[4731 4449 7295 2802 8358 6247 7055] gives 7055, 4731

[68 34 20 45 53 89 37] gives 37, 68

[[8677 2044 7737 8053 4500 6716]
 [5524 2021 7871 4758 6419 1960]] gives 6716, 5524

[3 2 1 5 8 3] gives 3, 3

[-22  11   0 -40  -9  30] gives 30, -22

[ 35  20 -46   0 -29  37 -41] gives -41, 35
---
[[-4.07  0.88  5.68 -1.57 -0.66  1.45  1.48]
 [ 1.51  1.84 -0.42 -0.74 -0.93  0.97 -3.46]
 [-0.75 -0.46  0.53  0.35  0.66  0.32  0.44]] → -3.46

[[ 0.12 -3.44 -3.14 -3.81 -1.46 -5.04]
 [ 1.74 -2.27 -2.32  1.83 -1.83  3.48]
 [ 1.40 -0.25 -2.78  0.85  1.80 -3.79]] → -3.81

[-0.78 -2.41 -3.18 -5.07 -0.56 -0.41] → -3.18

[[ 0.85  0.68  2.61 -1.28 -1.70  6.29]
 [ 1.22  0.21  2.36 -1.90 -2.06  5.75]
 [ 1.28 -0.77  1.64 -4.33 -2.09 -0.52]] → -2.09

[-3.26  4.67 -4.16  3.25 -1.74  3.86] → -3.26

[-0.11 -2.62  6.53  1.45 -0.58] → -0.58

[[ 0.01  4.78  3.88 -4.30]
 [-1.46 -0.52 -0.25  1.28]] → -1.46
---
Input: 5.69	-1.93	3.32	5.35	1.92
Output: 3.32

Input: 5.48	-0.83	-3.69	4.07	2.32	0.31	-1.36
Output: 0.31

Input:
1.31	0.91	0.62	0.35	-2.62	-1.12	0.48
5.00	2.78	-0.94	1.49	-1.80	2.84	-0.10
1.76	-0.38	-0.10	-1.45	-2.97	-1.14	1.07
Output: 0.35

Input: 1.81	-6.14	2.38	2.02	-3.28	0.55	3.53
Output: 1.81

Input: -3.46	-0.50	-4.02	-2.56	-5.42	-6.10	-1.91
Output: -3.46

Input: 2.96	-4.92	-3.13	1.42	0.83
Output: 0.83

Input:
-2.37	3.14	-4.40	2.06	0.55	-1.07	1.10
-5.12	2.87	-2.09	0.80	-1.75	2.19	-4.36
-3.85	3.01	-4.87	3.32	-1.75	-1.47	-2.63
Output: -1.47

Input:
-1.40	0.53	-0.52	-0.87	0.29	1.51	0.73
2.83	0.23	4.96	2.37	-3.04	2.89	-3.09
-1.24	0.78	-0.51	-0.45	-0.29	1.81	0.59
Output: 0.29

Input: -6.09	0.81	1.62	6.38	-0.83
Output: 0.81

Input: 5.73	-3.17	3.28	-1.89	3.50	-2.75	2.70
Output: 2.70
---
[[ -7.720 -22.870  15.396 -16.323 -13.918  14.433 -14.712]
 [ -8.418 -16.085 -21.114  12.688 -20.531 -19.426 -14.164]
 [-18.744 -17.065 -19.498 -15.725  -5.524  10.248  -7.380]]: -8.418

[[  9.87  13.23  10.28   3.90]
 [  1.17  18.13 -11.36  20.77]]: 1.17

[[-14.59  -2.84  -6.65 -13.27  13.88   1.24 -14.16]
 [  1.83  -4.05  -8.67  -8.84 -12.47  -7.84 -18.41]]: 1.83

[[-0.023 -0.194  0.071 -0.063 -0.074 -0.065]
 [-0.169  0.125 -0.123  0.034 -0.049 -0.081]
 [-0.027  0.180  0.066 -0.057 -0.073 -0.173]]: -0.169

[[-0.009  0.197  0.229 -0.122  0.230  0.026  0.001]
 [-0.173  0.101 -0.027 -0.120  0.123 -0.018  0.112]
 [-0.044  0.088 -0.005  0.045  0.040  0.103  0.075]]: -0.173

[[  3.528  10.278   9.555   1.568   5.662  11.480]
 [  8.927   4.307   0.770  13.264  10.526  -2.385]
 [ -0.489  -2.879  -4.034  17.674  21.866 -16.817]]: 8.927

[[ 0.06  0.19  0.06 -0.19  0.11  0.07  0.05]
 [ 0.10  0.02  0.07 -0.15  0.06  0.06  0.08]
 [ 0.09  0.13  0.06  0.08  0.18  0.07  0.08]]: 0.10

[[ 0.980 -1.886  0.630 -1.932  0.623 -0.014]
 [ 2.222  0.669 -0.094  0.945  1.002  0.486]]: 2.222

[[  53.20  -54.13 -121.50   84.30]
 [ 106.45  -14.15  214.25 -153.92]
 [ -25.22 -200.26   -4.71   16.29]]: 106.45
---
3165  4321  8839  4281  5359 -> 8839

65  63  64  72  77  77  78
78  70  61  19  80  83  52
78  70  26  19  80  83  52
-> 19

43  49  36  62   8  39  56
52  56  45  70  17  46  33
50  53  52  47  29  53  85
-> 70

2  2  0  7  5 -> 0

3  7  7  7  2  1  3 -> 7

10  91  54  26  29 -> 54

274  669  404  504  592  627   90
221  230  513  627  443  433  399
468  317  422  430  216  851  303
-> 627
---
[ 3.24 -2.33 -2.00 -4.78  3.90] ⇒ 3.90, 3.24
[ 0.18 -0.89 -0.80  1.58  4.26  4.84] ⇒ 4.84, 4.26
[6.21 0.84 2.93 1.37] ⇒ 6.21, 2.93
[-1.12  5.90 -3.81  2.40  1.92  1.90] ⇒ 5.90, 2.40
[-0.97  5.91  0.15  3.16  1.41] ⇒ 5.91, 3.16
[ 3.04 -5.55 -0.91  2.16 -2.61 -1.78  1.77] ⇒ 3.04, 2.16
[ 4.72 -1.58  2.44  2.21 -0.45  0.93  2.61] ⇒ 4.72, 2.61
[ 2.62 -2.46  1.86  5.53  2.67] ⇒ 5.53, 2.67
[-5.46  2.74  3.81 -5.56] ⇒ 3.81, 2.74
---
[[ 5.46  0.31  1.65  0.30  1.52 -2.48  1.43]
 [ 0.73  0.79 -2.39  2.93 -2.18 -0.85  1.40]] value 1.52

[[-0.37 -5.21 -1.11 -0.97  0.25  1.00 -2.63]
 [ 1.02 -3.10  1.73  1.82  1.63  2.45  0.28]
 [-2.65  5.81 -0.79  2.86  2.97 -0.93  3.25]] value 1.63

[[ 0.85  1.81 -2.67 -1.14]
 [-0.90 -5.68  0.91  2.95]] value 1.81

[[ 3.01  6.02  1.18  2.80 -4.55]
 [ 2.02  0.64 -3.14  3.94  4.26]] value 1.18

[[ 0.37 -1.83 -1.61 -5.09  0.63 -2.55 -1.38]
 [-1.37  1.76 -0.64 -2.21 -2.65 -1.07  2.93]] value 0.63

[[-6.41 -4.12  2.77  0.08]
 [-3.80 -5.46 -0.70 -5.48]] value -4.12
---
[ 1.58 -4.68 -0.46  2.33 -6.30  2.15] value 1.58
[ 4.31  2.52 -6.48  4.70 -0.21] value 4.31
[2.62 3.67 1.17 0.33 4.82] value 2.62
[ 1.93 -1.35 -0.36  1.01 -4.82 -1.72 -4.67] value 1.93
[-2.88  5.06 -4.61  1.22] value -2.88
[ 3.28  6.20  5.18 -3.27  4.49  2.48  0.40] value 3.28
---
[210  63  61  82 142  47] -> 82

[[161  51 199 192]
 [189 164 244 132]] -> 164

[[-105  -96  -42  175  -59  204  647]
 [ 176  174  190 -194  656  240 -385]
 [-807  224  503  -79  844 -129  155]] -> 844

[[152 171 192 108]
 [ 15 109 208 213]
 [106  16  64 174]] -> 16

[[6367 1589 5994 1014 6798 5380]
 [3566 8105 4185 6685 7469 6592]] -> 6685

[212  19 653 151 969] -> 653

[6 4 6 5 8 0 4] -> 8
---
 0.208  -0.084  -0.163   0.169   0.161  -0.193   0.172
 0.032   0.113   0.153  -0.051  -0.065   0.152  -0.074
 0.151  -0.114  -0.112   0.230   0.171  -0.171   0.228
-> 0.161

 179.95  -129.83   204.88   -95.92   -16.02
 -24.70    66.79     6.41   -95.02   -50.83
  60.39  -159.77   132.91    39.72    97.04
-> -16.02

142.60  -97.92   10.34   82.97  108.22 -> 108.22

 0.16  -0.07  -0.10   0.09   0.09 -> 0.09

-0.058  -0.095   0.073  -0.187
-0.065   0.146   0.015   0.000
-> -0.065

-0.131   0.064  -0.167  -0.042   0.152  -0.009 -> 0.152

-168.72   -22.22   -11.81   -74.91    46.85    28.83
 123.12   -15.61     3.62   -41.47   -77.31  -122.47
-171.36    -1.17     8.65  -112.01    35.43    33.06
-> 46.85

-150.0     1.4  -153.1   109.5    22.0     4.3   -93.0 -> 22.0
